arr =
[[118 126 120 121 118 148 118 121 119 144]
 [135 138 111 120 113 143 139 112 136 141]
 [137 128 140 136 136 100 146 133 131 109]
 [116 117 133 128 130 143 135 124 119 133]
 [134 132 110 109 104 121 123 102 133 118]
 [127 121 116 115 110 122 125 108 127 121]
 [117 123 112 107 112 124  99 114 123 130]
 [138 141 127 133 129 134 133 131 137 134]
 [136 130 110 111 107 124 129 103 134 123]]
arr[0,0] => 118
arr[7,1] => 141
arr[4,8] => 133
arr[8,2] => 110
arr[5,2] => 116
arr[3,3] => 128
arr[:, 0] => [118, 135, 137, 116, 134, 127, 117, 138, 136]
arr[5,1] => 121
arr[8] => [136, 130, 110, 111, 107, 124, 129, 103, 134, 123]
arr[8,3] => 111
arr[1,5] => 143
arr[6,0] => 117
arr[4] => [134, 132, 110, 109, 104, 121, 123, 102, 133, 118]
arr[6,4] => 112
arr[0] => [118, 126, 120, 121, 118, 148, 118, 121, 119, 144]
arr[0,9] => 144
arr[:, 1] => [126, 138, 128, 117, 132, 121, 123, 141, 130]
arr[:, 7] => [121, 112, 133, 124, 102, 108, 114, 131, 103]
arr[:, 8] => [119, 136, 131, 119, 133, 127, 123, 137, 134]
arr[2,0] => 137
arr[3,6] => 135
arr[2,3] => 136
arr[7,5] => 134
arr[4,2] => 110
arr[2,8] => 131
arr[4,5] => 121
arr[8,9] => 123
arr[0,5] => 148
arr[3] => [116, 117, 133, 128, 130, 143, 135, 124, 119, 133]
arr[3,8] => 119
arr[1,9] => 141
arr[3,9] => 133

A =
[[124 121 120 125 140 131 131 132 126 137 130 130 122 131 152 141]
 [139 124 131 130 128 123 135 129 127 121 132 113 119 132 121 125]
 [131 132 144 131 131 116 121 135 124 139 133 125 136 109 126 129]
 [120 124 136 135 130 123 122 128 129 129 128 132 134 115 133 125]
 [139 113 125 122 131 130 132 130 129 118 135 117 122 138 131 133]
 [126 107 129 127 132 131 129 134 124 113 116 127 131 132 144 121]]
A[0, 0]: 124
A[2, 2]: 144
A[2]: [131, 132, 144, 131, 131, 116, 121, 135, 124, 139, 133, 125, 136, 109, 126, 129]
A[5, 15]: 121
A[4, 8]: 129
A[0, 10]: 130
A[1, 4]: 128
A[4, 2]: 125
A[2, 7]: 135
A[5, 11]: 127
A[5, 4]: 132
A[3, 9]: 129
A[1, 0]: 139
A[1, 11]: 113
A[4, 12]: 122
A[2, 3]: 131
A[1, 1]: 124
A[1]: [139, 124, 131, 130, 128, 123, 135, 129, 127, 121, 132, 113, 119, 132, 121, 125]
A[2, 5]: 116
A[:, 12]: [122, 119, 136, 134, 122, 131]
A[4, 1]: 113
A[1, 14]: 121
A[:, 4]: [140, 128, 131, 130, 131, 132]
A[4]: [139, 113, 125, 122, 131, 130, 132, 130, 129, 118, 135, 117, 122, 138, 131, 133]
A[5, 10]: 116
A[4, 15]: 133
A[5, 5]: 131
A[4, 11]: 117
A[3]: [120, 124, 136, 135, 130, 123, 122, 128, 129, 129, 128, 132, 134, 115, 133, 125]

X = [129 122 126 129 128 134 121 125 154 125 127 129 138 124]
X[0] => 129
X[7] => 125
X[2] => 126
X[5] => 134
X[9] => 125

W =
[[115 125 136 123 108 128 144 141 123 127 119 114]
 [128 116 119 121 127 133 119 126 127 135 127 141]
 [135 142 132 115 136 138 136 111 128 126 117 118]
 [137 118 118 139 140 129 110 133 136 139 146 157]
 [132 129 121 131 130 129 120 136 138 136 140 137]
 [135 133 122 129 135 130 121 129 136 134 137 135]
 [127 107 120 122 131 132 117 117 118 132 122 148]
 [131 112 118 121 136 135 114 117 123 135 126 150]
 [131 108 120 123 137 135 115 114 119 133 123 153]]
W[0,0] = 115
W[7] = [131, 112, 118, 121, 136, 135, 114, 117, 123, 135, 126, 150]
W[-3] = [127, 107, 120, 122, 131, 132, 117, 117, 118, 132, 122, 148]
W[-8] = [128, 116, 119, 121, 127, 133, 119, 126, 127, 135, 127, 141]
W[6,-9] = 122
W[2] = [135, 142, 132, 115, 136, 138, 136, 111, 128, 126, 117, 118]
W[-3,-10] = 120
W[3,-12] = 137
W[3,5] = 129
W[7,10] = 126
W[-5,3] = 131
W[4] = [132, 129, 121, 131, 130, 129, 120, 136, 138, 136, 140, 137]
W[-3,-6] = 117
W[-3,4] = 131
W[:, -5] = [141, 126, 111, 133, 136, 129, 117, 117, 114]
W[:, 10] = [119, 127, 117, 146, 140, 137, 122, 126, 123]
W[3,2] = 118
W[2,2] = 132
W[7,-8] = 136
W[4,-4] = 138
W[3,-5] = 133
W[8] = [131, 108, 120, 123, 137, 135, 115, 114, 119, 133, 123, 153]
W[-1,-1] = 153
W[:, 0] = [115, 128, 135, 137, 132, 135, 127, 131, 131]
W[1,10] = 127
W[0,-4] = 123
W[6,10] = 122
W[-8,-5] = 126
W[-7,1] = 142
W[2,11] = 118
W[-9] = [115, 125, 136, 123, 108, 128, 144, 141, 123, 127, 119, 114]
W[:, 4] = [108, 127, 136, 140, 130, 135, 131, 136, 137]
W[-7,10] = 117

grid =
[[133 117 126 130 130 131 113 124 110 130 121]
 [137 143 135 151 128 138 130 122 126 122 132]]
grid[0, 0]	133
grid[-1, 0]	137
grid[0, 4]	130
grid[-1]	[137, 143, 135, 151, 128, 138, 130, 122, 126, 122, 132]
grid[:, -3]	[110, 126]
grid[-2, 9]	130
grid[0, -9]	126

data =
[[136 118 114 118 104 130 128 142 137 151 133 125 120 131 127 127]
 [136 118 114 118 104 130 128 142 137 151 133 125 120 131 127 127]
 [133 118 119 119 106 125 129 143 138 143 126 126 115 130 130 125]
 [130 117 132 135 126 135 130 125 122 119 125 123 123 140 124 127]
 [135 118 118 119 106 123 130 145 138 142 128 127 114 130 130 125]
 [130 117 132 135 126 136 130 125 122 119 125 123 123 140 124 127]
 [133 118 119 119 106 125 129 143 138 143 126 126 115 130 130 125]
 [132 117 119 119 106 126 129 144 137 143 127 125 116 130 130 125]
 [136 116 115 117 104 130 127 141 137 151 133 125 119 132 129 128]
 [135 117 118 120 106 123 130 145 138 142 128 127 114 130 129 125]
 [132 119 133 137 127 133 127 125 121 118 125 123 123 141 124 126]
 [134 117 118 120 106 123 130 144 138 142 128 127 115 130 130 125]
 [136 118 114 117 104 131 128 142 138 150 132 125 120 132 127 127]]
Rows and columns are counted from 0.
row 0 col 0: 136
row 3 col 3: 135
row 4 col 2: 118
row 2 col 13: 130
row 12 col 3: 117
row 12 col 1: 118
row 6 col 7: 143
row 8 col 12: 119
row 3 col 7: 125
row 12 col 6: 128
row 4 col 0: 135
row 7 col 15: 125
row 12 col 2: 114
row 1 col 8: 137
row 10 col 1: 119
row 2 col 1: 118
row 4 col 6: 130
row 7 col 5: 126
row 9 col 7: 145
row 1 col 13: 131
row 5 col 0: 130
row 12 col 4: 104
row 0 col 2: 114
row 3 col 4: 126
row 7 col 9: 143
row 11 col 15: 125
row 4 col 8: 138
row 0 col 6: 128
row 9 col 12: 114
row 9 col 9: 142
row 12 col 9: 150
row 5 col 15: 127
row 10 col 13: 141
row 6 col 6: 129
row 7 col 1: 117
row 8 col 0: 136
row 3 col 15: 127

m = [[104, 103, 141, 102, 140], [118, 112, 138, 116, 135], [144, 133, 146, 143, 140], [141, 135, 123, 137, 118], [102, 105, 144, 105, 143], [114, 117, 119, 109, 119], [119, 112, 137, 113, 126], [118, 112, 139, 112, 133], [138, 141, 117, 138, 124], [127, 137, 113, 126, 119], [130, 137, 114, 126, 120], [109, 108, 144, 109, 142], [142, 137, 121, 137, 104], [124, 132, 114, 115, 119]]
m[0][0]: 104
m[7][2]: 139
m[1][1]: 112
m[9][4]: 119
m[8]: [138, 141, 117, 138, 124]
m[8][3]: 138
m[12][2]: 121
m[7][0]: 118
m[3][3]: 137
m[11][3]: 109
m[4][2]: 144
m[13][3]: 115
m[:, 2]: [141, 138, 146, 123, 144, 119, 137, 139, 117, 113, 114, 144, 121, 114]
m[0]: [104, 103, 141, 102, 140]
m[11][4]: 142
m[6][3]: 113
m[6][1]: 112
m[0][1]: 103
m[10][1]: 137
m[:, 1]: [103, 112, 133, 135, 105, 117, 112, 112, 141, 137, 137, 108, 137, 132]
m[10][3]: 126
m[:, 3]: [102, 116, 143, 137, 105, 109, 113, 112, 138, 126, 126, 109, 137, 115]
m[7][3]: 112
m[5][1]: 117
m[10][0]: 130
m[2][2]: 146
m[3][1]: 135
m[5][2]: 119
m[3][4]: 118
m[4][1]: 105
m[12][3]: 137
